[[ 12  14  -8 -16  -5  14   8   2]
 [ -1  -1 -18  -2   9   6   6  10]
 [-11 -14  -4  14   4 -11  -5   3]
 [ 28  20   2  -9 -39   9  -2  -8]
 [ -2   2   5   0   1   0  -1   1]
 [ 17  16 -14 -13  -5  16   6   3]
 [  3   4  -6  -7   2   8   5   5]
 [-15 -12  12   5  17  -9  -1  -2]]
|
[[-15 -12  12   5  17  -9  -1  -2]
 [  3   4  -6  -7   2   8   5   5]
 [ 17  16 -14 -13  -5  16   6   3]
 [ -2   2   5   0   1   0  -1   1]
 [ 28  20   2  -9 -39   9  -2  -8]
 [-11 -14  -4  14   4 -11  -5   3]
 [ -1  -1 -18  -2   9   6   6  10]
 [ 12  14  -8 -16  -5  14   8   2]]

[[ -2  17  37 -14  10]
 [  2   0   5   5   9]
 [  5  -9 -25  18   0]
 [ -2  15  31  -7   9]]
|
[[ -2  15  31  -7   9]
 [  5  -9 -25  18   0]
 [  2   0   5   5   9]
 [ -2  17  37 -14  10]]

[[  0 -31   2 -10]
 [  3   5  -1 -31]]
|
[[  3   5  -1 -31]
 [  0 -31   2 -10]]

[[  8 -28   7 -10  -1  18   4]
 [  8  14  -2  -3  12  -7   5]
 [ -7  22   1  17   1 -19  -7]
 [-11  29   2  17   0 -24 -10]
 [ -6  27  -1 -18   5   1   1]
 [ 12 -19 -10  -7   3  10   3]
 [ -6  34  -8  19   2 -29  -6]
 [-13   4   9   1  -8  -1  -2]
 [ -1 -24   5 -11  -7  17   2]]
|
[[ -1 -24   5 -11  -7  17   2]
 [-13   4   9   1  -8  -1  -2]
 [ -6  34  -8  19   2 -29  -6]
 [ 12 -19 -10  -7   3  10   3]
 [ -6  27  -1 -18   5   1   1]
 [-11  29   2  17   0 -24 -10]
 [ -7  22   1  17   1 -19  -7]
 [  8  14  -2  -3  12  -7   5]
 [  8 -28   7 -10  -1  18   4]]

[[-15 -36  20   7  17]
 [-13 -36   1  22   7]]
|
[[-13 -36   1  22   7]
 [-15 -36  20   7  17]]

[[ -4  18  30 -14 -29   6  26  18   0 -19  14]
 [-11  12  19  -7 -20   5  21  15   2 -14   8]
 [ 10  -7 -15   5  15  -3 -19 -16   1  14  -5]
 [  7 -20 -29  20  24  -9 -22 -26  -7  17 -20]
 [  9  -9 -14   9   9  -4 -13 -19  -5  13 -10]
 [ -2  19  27 -14 -28   5  23  20   2 -17  15]
 [  8  -9 -18   8  19  -4 -21 -17   2  15  -6]
 [-11  12  19  -7 -20   5  21  15   2 -14   8]]
|
[[-11  12  19  -7 -20   5  21  15   2 -14   8]
 [  8  -9 -18   8  19  -4 -21 -17   2  15  -6]
 [ -2  19  27 -14 -28   5  23  20   2 -17  15]
 [  9  -9 -14   9   9  -4 -13 -19  -5  13 -10]
 [  7 -20 -29  20  24  -9 -22 -26  -7  17 -20]
 [ 10  -7 -15   5  15  -3 -19 -16   1  14  -5]
 [-11  12  19  -7 -20   5  21  15   2 -14   8]
 [ -4  18  30 -14 -29   6  26  18   0 -19  14]]

[[  8  33  14   0  24  -9   3   0]
 [ 10  10  31  -7   0  16  11 -29]]
|
[[ 10  10  31  -7   0  16  11 -29]
 [  8  33  14   0  24  -9   3   0]]

[[ -4   2   3   3  -4  -1   4]
 [-10   1  18  16 -20   9   6]
 [  0 -10 -25  -8  13 -17   4]
 [-17  16   8   8  31  22   8]
 [  5  18  24   2 -14  20 -16]
 [  4   0  -5   4  11 -15  11]
 [  0   0   0  -1 -15   8  -8]
 [  3   5  -6   2  24  -6  10]
 [-12  -3   0  -4 -12   1  -3]
 [  5   1 -23 -11  24 -13  -8]
 [ 12   3  -7   0  16  -1   8]]
|
[[ 12   3  -7   0  16  -1   8]
 [  5   1 -23 -11  24 -13  -8]
 [-12  -3   0  -4 -12   1  -3]
 [  3   5  -6   2  24  -6  10]
 [  0   0   0  -1 -15   8  -8]
 [  4   0  -5   4  11 -15  11]
 [  5  18  24   2 -14  20 -16]
 [-17  16   8   8  31  22   8]
 [  0 -10 -25  -8  13 -17   4]
 [-10   1  18  16 -20   9   6]
 [ -4   2   3   3  -4  -1   4]]

[[-17 -15 -26 -26 -29 -30]
 [-13  -4 -36 -12 -34 -33]]
|
[[-13  -4 -36 -12 -34 -33]
 [-17 -15 -26 -26 -29 -30]]
---
[[ -7   4  -9  -9  -4  -5   0   0  -6   4  -6 -11  -4]
 [ -1  19  -8 -13  -2  -1   3   3   3   1  -1  -1   3]
 [  6 -17  11  13   4   4  -2  -1   4  -4   4   6  -2]
 [ -5  -9   5   8  -5   6  -5  -5  -6   4  -6   2  -6]
 [ -5  22 -13 -14  -2   1   0   0  -3   0  -2  -1   4]
 [  1 -22   4   5  -7 -14   5   3   7   3  -6 -29 -21]]
|
[[  1  -5  -5   6  -1  -7]
 [-22  22  -9 -17  19   4]
 [  4 -13   5  11  -8  -9]
 [  5 -14   8  13 -13  -9]
 [ -7  -2  -5   4  -2  -4]
 [-14   1   6   4  -1  -5]
 [  5   0  -5  -2   3   0]
 [  3   0  -5  -1   3   0]
 [  7  -3  -6   4   3  -6]
 [  3   0   4  -4   1   4]
 [ -6  -2  -6   4  -1  -6]
 [-29  -1   2   6  -1 -11]
 [-21   4  -6  -2   3  -4]]

[[  4 -14  -5  12]
 [ 13 -17   9   8]
 [-30  -7   8   2]
 [-19  -5   6   2]
 [  0  30   8   8]
 [-14  -1 -25  -1]
 [  7  33   4   5]
 [ -3 -15   0  -8]
 [-19  -1 -12   1]
 [  4  -2   6  10]]
|
[[  4 -19  -3   7 -14   0 -19 -30  13   4]
 [ -2  -1 -15  33  -1  30  -5  -7 -17 -14]
 [  6 -12   0   4 -25   8   6   8   9  -5]
 [ 10   1  -8   5  -1   8   2   2   8  12]]

[[  3   5  -5  -4 -21  -1   0 -10 -30  10]
 [  2 -13   3   4  -3   4   4   1   7 -13]
 [-25 -10  -9 -11 -11 -20  -3  -5 -11 -10]
 [-12   6   5   4  30   3   1  10   5   5]]
|
[[-12 -25   2   3]
 [  6 -10 -13   5]
 [  5  -9   3  -5]
 [  4 -11   4  -4]
 [ 30 -11  -3 -21]
 [  3 -20   4  -1]
 [  1  -3   4   0]
 [ 10  -5   1 -10]
 [  5 -11   7 -30]
 [  5 -10 -13  10]]

[[ 13 -11  18]
 [-28 -24  26]
 [-24   2  32]
 [  0 -31 -23]
 [  0   6 -26]
 [  6 -13 -10]]
|
[[  6   0   0 -24 -28  13]
 [-13   6 -31   2 -24 -11]
 [-10 -26 -23  32  26  18]]

[[  8  -5  14 -10 -17   8  14   9   0  -1   2]
 [ -7   6  -3  11  11   3  14   0   0  -3   2]
 [ -1   0 -17  10 -36 -12 -11 -14   9  -6 -20]
 [  0   6 -17   3   0  -7   3  -4  -1   4 -12]
 [ -8   0 -25  10 -24  -8   0 -12   7   0 -38]
 [ -1  -6   5 -11   0   6   0   0   0   8  -1]
 [  3  14 -13   8  -8  -6   0   2   9   8 -16]]
|
[[  3  -1  -8   0  -1  -7   8]
 [ 14  -6   0   6   0   6  -5]
 [-13   5 -25 -17 -17  -3  14]
 [  8 -11  10   3  10  11 -10]
 [ -8   0 -24   0 -36  11 -17]
 [ -6   6  -8  -7 -12   3   8]
 [  0   0   0   3 -11  14  14]
 [  2   0 -12  -4 -14   0   9]
 [  9   0   7  -1   9   0   0]
 [  8   8   0   4  -6  -3  -1]
 [-16  -1 -38 -12 -20   2   2]]

[[  2 -19  19   2   5  -7  13  15 -22  15  -6  21  34  -9 -16]
 [ 26  18  -9  16  -2 -10 -30 -18   8  -7  -7  20  19 -20 -16]]
|
[[ 26   2]
 [ 18 -19]
 [ -9  19]
 [ 16   2]
 [ -2   5]
 [-10  -7]
 [-30  13]
 [-18  15]
 [  8 -22]
 [ -7  15]
 [ -7  -6]
 [ 20  21]
 [ 19  34]
 [-20  -9]
 [-16 -16]]
---
[[-18 -18 -21  -2   8   4   0]
 [-23 -12 -13  -2  -5   0   0]
 [  2  12  15  -5  -2   5   2]
 [ -3  13  15   0  23   6   1]
 [ 17 -13 -11   8   2   2   0]
 [ 37  11  13  -2 -13   4   3]
 [-12 -10  -8   0  -7  -1   2]
 [ 12  14  14   0   2  -3  -3]
 [ 18  -2  -4   2   4  -1  -1]
 [  5 -17 -19   1 -14   1   4]
 [  0  24  29  -3   9   4   2]]
|
[[-18 -18 -21  -2   8   4   0]
 [  2  12  15  -5  -2   5   2]
 [ 17 -13 -11   8   2   2   0]
 [-12 -10  -8   0  -7  -1   2]
 [ 18  -2  -4   2   4  -1  -1]
 [  0  24  29  -3   9   4   2]]

[[-23  -8  -2   2  -5 -16   5   1]
 [ 32   4  -4   1  -8   2  -1  -2]
 [  0  10 -14 -22  -5   0  14   0]]
|
[[-23  -8  -2   2  -5 -16   5   1]
 [  0  10 -14 -22  -5   0  14   0]]

[[-12 -12 -29 -11   5 -10 -30  -8   4]
 [  7   0  19  12  11  -7 -13  -4  -7]
 [  2   5  14   6  -3   3  13   5  -5]]
|
[[-12 -12 -29 -11   5 -10 -30  -8   4]
 [  2   5  14   6  -3   3  13   5  -5]]

[[ -4  -5  -5  19   9  -3  -1 -27   8  -2 -16 -31  11   8  -5]
 [ -5  -7  -3  23   3  -2   0 -22   6  -4 -12  -6   2  16  -2]]
|
[[ -4  -5  -5  19   9  -3  -1 -27   8  -2 -16 -31  11   8  -5]]

[[ -9 -10]
 [ 12 -24]
 [  8   8]
 [-20   2]
 [-11  13]
 [ 37 -23]
 [  6  -3]]
|
[[ -9 -10]
 [  8   8]
 [-11  13]
 [  6  -3]]

[[  5  11  12  20  20   4   5   5   3   9  -7   4   5   0 -26]
 [-14   0  -2  27 -13  -3   8  18 -20 -24   4   1   0  -1  12]
 [ -9 -11 -11 -28 -18  -7 -14 -11 -10  -8   4  -6  -7   0  19]
 [ 16   3   4   2  12  -2  -4  -8  15  10  -1  -1  -3   0  -9]]
|
[[  5  11  12  20  20   4   5   5   3   9  -7   4   5   0 -26]
 [ -9 -11 -11 -28 -18  -7 -14 -11 -10  -8   4  -6  -7   0  19]]
